Each row is followed by its class number. Each block has new classes, again numbered from 0 up, in any order.
[  19,  -62,  -73,   -3,   60,  -64,   -4,  -44,   23,  -64,   24,  -81,
   -3,    7, -116,  -60,  115,   96,   82,  -10,   70,    0,  -17,  -54,
  -20, -157,  -38,   67,  116,  134,  -53,  166,   58,   -6,  -13]  1
[  93, -185, -110,  250,   28,  -45,   60,  -23,  -40,   67,   25,  -72,
  -54,  -13, -108, -167,  207,   74,   77, -131,  109,   33,  -15,   44,
  179, -359, -183,  205,  116,  147, -213,  134,   95,   14,  -43]  1
[  84, -377,  -31,  207,  -39,   52,   69,   17,   27,   32,  -35,  -50,
   32,  117, -176, -198,   70,    1,  116, -169,   68,   78,  -10,  109,
  155, -333,  -31,   94,  101,  283, -151,  313,   47,   27,  -48]  0
[ 132,  -14, -139,  130,  260, -461,  -43,   26,  -16,   25,   41, -119,
 -280,   -6, -243,  -67,  425,   26,   87,  -49,  -91,  -62,  -36,   33,
  123, -179, -132,  233,  -19,  -35, -141,   85,   33,  -32, -150]  1
[ 116, -313,    6,  278,   58, -144,   30,   -3,   21,   48, -120,  -76,
 -112,   43, -203,  -75,  344,   29,  136, -172,   16,   54, -140,  207,
  134, -522, -108,  400,   77,  297, -196,  337,  185,   46,   53]  0
[  28, -233,   22,   29,  226, -243,   57,  -15,  115, -168,  -20,  -69,
  -72,   22, -254,   32,  532,   70,  161,  -42,  165,   63,   20,  -28,
   71, -515,  -56,  205,   67,  301,  -57,  321,   98,    6,  -92]  1
[  79, -291,   -2,  240,  -19,  101,  134,  -63,   16,   86,  -18,  -12,
   -9,   77, -174, -216, -162,   23,   96,  -23,  126,  126,  -73,  124,
    9, -297, -124,  198,  219,  214, -150,  210,   72,   45,  112]  0
[  97, -274,  -56,  243,   84,  -86,   37,  -24,   18,  167,   -7,  -54,
  -30,   56, -114, -131,  360,   59,   79, -152,  103, -209,  -37,   92,
  165, -416, -239,  241,  130,  152, -159,  112,  167,  -12, -119]  0
[  23, -255,   22,  125,  -99,   69,  -32,  -15,   48,   64,  -13,   22,
  259,  -77,   92,  -25,  282,  -26,  -39,  -39,  -18,  -29,  181,  -39,
   50, -171,  -96, -129,  -80,   20,  -23, -110,  128,   21, -227]  1
[  75, -241,  136,  230,   18,   95,   72,  -27,  130,  -69,   45, -124,
  -63, -113, -169,   19,  163,  104,  235, -116,  169,  123,  -68,  203,
   45, -401, -116,  481,  136,  528, -213,  432,   48,   14,  358]  0
[  37,  -12,  -29,   25,  100, -124,    3,   23,  -10,  -91,  -65,  -52,
  -94,  -50,   -4,   51,  363,   47,   53, -134,   34,  -45,   -3,   26,
   56, -147,  -28,  130,  -12,  125,  -78,   65,   39,    4,  -45]  1
[  61, -169,  -65,  325,  -23,   17,   23,   63,  -23,   67,  -23,  -53,
   53,  -32,  -11,  -65,  240,   29,  -32,  -17,  -16,  -42,   11,   13,
  159, -211, -167,   30,  -22,   33, -103,  -42,  115,   60, -133]  1

A new block, with new classes numbered from 0.
[ 609,   62,   26,   13,   53,   -8,   69,   25,  140,   36, -144,  -42,
  -49,  -50,  -21, -124,  -45,  -31, -186,   88,  224,  -37,   21,  178,
  348, -699,  147, -122,  156,  166,  -10,  -20,   65,   -8,  -36]  1
[ 424,  227,  161,  -13,   59,  -93,   83,  -34,   57,   -5, -143,  -65,
 -206,  -39,  -36,  -70,   20, -140,   61,   87,  215,  -88,   69,  102,
  172, -321,  -10,  -61,  176,  140,  104,  -59,  237,   56,  -32]  1
[ 421,  113,   57,   55,  -53,  -78,  -12,  113,   13,  -11, -150,  -25,
 -133, -142, -104,   15,  333,   32, -252,   60,  277, -257,    4,  100,
   39, -885,   61, -206,  237,  199,   51, -120,  366,   35,  -86]  2
[ -26,  392, -107,  153,  105, -106,  -12,   85,  154,  -45, -324,   30,
  116, -188,  -64,  -22,  180,   50, -267,   56,  288,  -60,   23,  303,
  283, -923,  107, -100,  111,  181,  129, -343,  404,  118, -124]  2
[ -10,  230,  -53,   41,   48,  -87, -121,   54,   71,  -19, -200, -125,
  -27,  -89,  -57,   30,  136,  -73,  -94,   60,  152, -112,   61,  334,
   62, -644,   15,  -29,  161,  114,   65, -165,  218,  116,   30]  0
[ 362,   22,   76,   89,   57, -123,    9,  123,   95,   70, -185,  105,
  -52, -138,  -41,   84,  304, -144, -106,   44,  272, -334,   46,  141,
    8, -779,  -32,  -67,   81,  270,   47, -377,  372,   15,  -52]  1
[  50,  -50,   28,    2,   -7,   -8, -218,   68,   83,   44,  -20,   96,
   30,  -51,  -40,   83,  157, -123,   27,   87,  115, -167,  -27,   93,
 -197, -585,  -34,  -14,   -5,  207,   -7, -110,  263,  -12,  -98]  1
[ 335,  345,   19,   43,  115,   -8,  145,   46,   67,   -8, -138,  139,
  -44,   -4,   24,  -65,  -13,  -46,   20,   22,  241,  323,   35,  242,
  575, -224,  212,  -26,   70,  103,   61,   44,   83,  -38,   10]  1
[ 119,  186,   16,    6,  106,  -15, -139,  -25,  149,   41, -143, -118,
   57, -100,  -41,  -43,  -73,  -81,  -30,  101,  240,  -61,  -14,  178,
   31, -923,   -2,  -56,   95,  178,   59, -135,  242,   77, -142]  2
[-598,  595, -177,  184,  106,   35,  -43, -113,   88, -155, -142, -102,
  140, -136,  -82, -102,   -4,  123,  -98,    0,  299,  385,    4,  368,
  708, -735,  302,  -89,  208,  -88,  107, -124,   51,    4,  -49]  0
[ 472,  233,    4,   28,   33, -105,   11,   93,   71,   -6, -159, -107,
  -89,  -86,  -83,  -57,  302,  -63, -134,   52,  260, -144,   49,  352,
  327, -923,  109, -173,  244,  194,   70, -103,  339,   44,   29]  1
[ 734,  145,   51,  -42,   27,  -36,   38,   64,   76,    8, -131,  -49,
 -212, -105, -106, -104,  203, -299,  100,  124,  290,   -7,   91,  244,
  390, -682,   91, -148,  237,  235,   63,  138,  278,  -33,   52]  1
[ 190,  122, -118,   12,  -52,  -45,  -85,  153,   31,  -20, -130,  -86,
  -37, -120,   -4,   -6,  361, -202,  -80,   85,  210,  -83,  126,  326,
  368, -723,  106, -114,  209,  182,   47, -112,  188,   40,   29]  0
[  76,  -42,  -48,   42,  -98,  -47,  -56,   64,  -86,  -41,  -19, -123,
   -9, -120,  -91,   44,  357, -129, -105,   33,  102, -288,   79,   86,
   19, -494,   -7, -113,  143,   62,    3, -176,  182,    3,   39]  0
[-125, -153,  -59,  -10,   15,  -61, -262,   49,   96,   31,  -85, -241,
   99,  -94,  -25,   52,  247, -199,  -24,   82,  131,  -82,   46,  229,
   61, -874,   15,  -84,  189,  131,   22,  -76,  283,   85,   -5]  0
[ 187,  112,  -72,   76,   79,  -46,  -77,  -10,  140,   28, -168,   72,
   45, -130,  -19,  -25,  -35,   17, -170,   35,  260,  -86,   -6,  103,
  138, -790,    0,  -12,   67,  209,   74, -240,  201,   51, -121]  2
[ 150,  166,  -70,   45,   44,  -67, -217,   61,  119,  -25, -246, -128,
   23, -159, -103,  -15,  128,  -46, -159,   81,  246,  -50,  101,  212,
  290, -923,  150,  -50,  214,  135,   25, -112,  227,  167,  -49]  0
[ 126,  276,   46,   13,  113,  -49, -192,    3,  137,   14, -249,   21,
   -8, -116,  -14,  -20,  -78,  -53,  -94,   53,  205,  -36,   18,  168,
   26, -372,  -16,   23,   68,  126,   80, -230,  159,  124,  -88]  1
[ -97,    7, -131,  117,   27,  -50, -290,    6,  156,   20,  -94,  -20,
  190, -162,  -35,   42,   71,    0, -174,   55,  127,  -57,   22,  114,
  -69, -923,   49,  -66,   98,  133,   14, -109,  157,   91, -121]  0
[ 221,  -29,  -45,   68,   88,  -30, -176,  -18,  130,   55,  -92,  -84,
   76, -117,  -66,    9,   49,  -32, -167,   58,  209, -175,    0,  111,
    2, -923,   39, -110,  175,  188,    0, -159,  174,   47, -118]  2
[-380,  605,   36,  131,   37, -118,   15,  -24,   45,  -82, -163,  -60,
   29,  -95,  -71,  -27,  263, -112,   84,   54,  281, -104,   -6,  256,
  280, -594,   75,  -98,  199,   44,  131, -295,  321,   63,  -64]  0
[ 329,   11,   -3,   34,   89,  -21, -126,   30,  167,   47,  -71,  -49,
   28, -131,  -50,  -63,   36,  -96,  -51,   35,  305,   -7,  -36,  243,
  228, -923,  124, -148,  190,  235,   61,  -89,  229, -116, -180]  1
[ 923, -152,  259,  -38, -114,  -73,  103,  235,  -98,  103,   70,  -13,
 -342,    2, -118,  -21,  485, -240,  116,   73,   78, -367,  -14,  -52,
  -22, -331,    7, -222,  124,  250,   -9,  225,  367, -205,  -23]  1
[ 527,  100,   -5,   12,   25,  -59,  -56,   57,   98,   47, -151, -130,
  -76, -143, -102,  -60,  100,   83, -217,  104,  266, -152,   21,   99,
  124, -923,   47, -123,  211,  210,   52,  -54,  258,   84,  -85]  2
[  78,  213,   43,   34,  131,  -41,  -15, -103,  129,   11, -138,   41,
   54,  -90,   24, -102, -108, -110,  -14,   38,  223,  -25,   22,  190,
  344, -552,   80,  -48,   93,  147,   88, -214,   93,   -5,  -38]  1
[ 322,  250,   44,   18,  -14,  -86,  170,  -78, -111,  -85, -133, -245,
 -272,  -84, -122,  -72,  255, -258,   46,   57,  215, -261,  138,  251,
  511, -308,   38, -206,  316,   64,   80, -109,  207,  -31,   66]  0
[ 485,  148,   17,  -49,  -13, -117, -155,  155,   75,   23, -193, -207,
  -97, -140, -226,    1,  363,  -68, -105,   98,  230, -221,   32,  190,
  -23, -923,   38, -148,  276,  218,   64,    3,  438,  120, -102]  2
[ 218,  -34,  139,   88,   18, -107, -127,   35,   83,   64, -153,   43,
   24, -163,  -24,   46,  292, -202,  -71,   37,  182, -507,   24,  101,
 -275, -730, -172,  -88,   25,  277,   52, -438,  356,   81, -156]  1
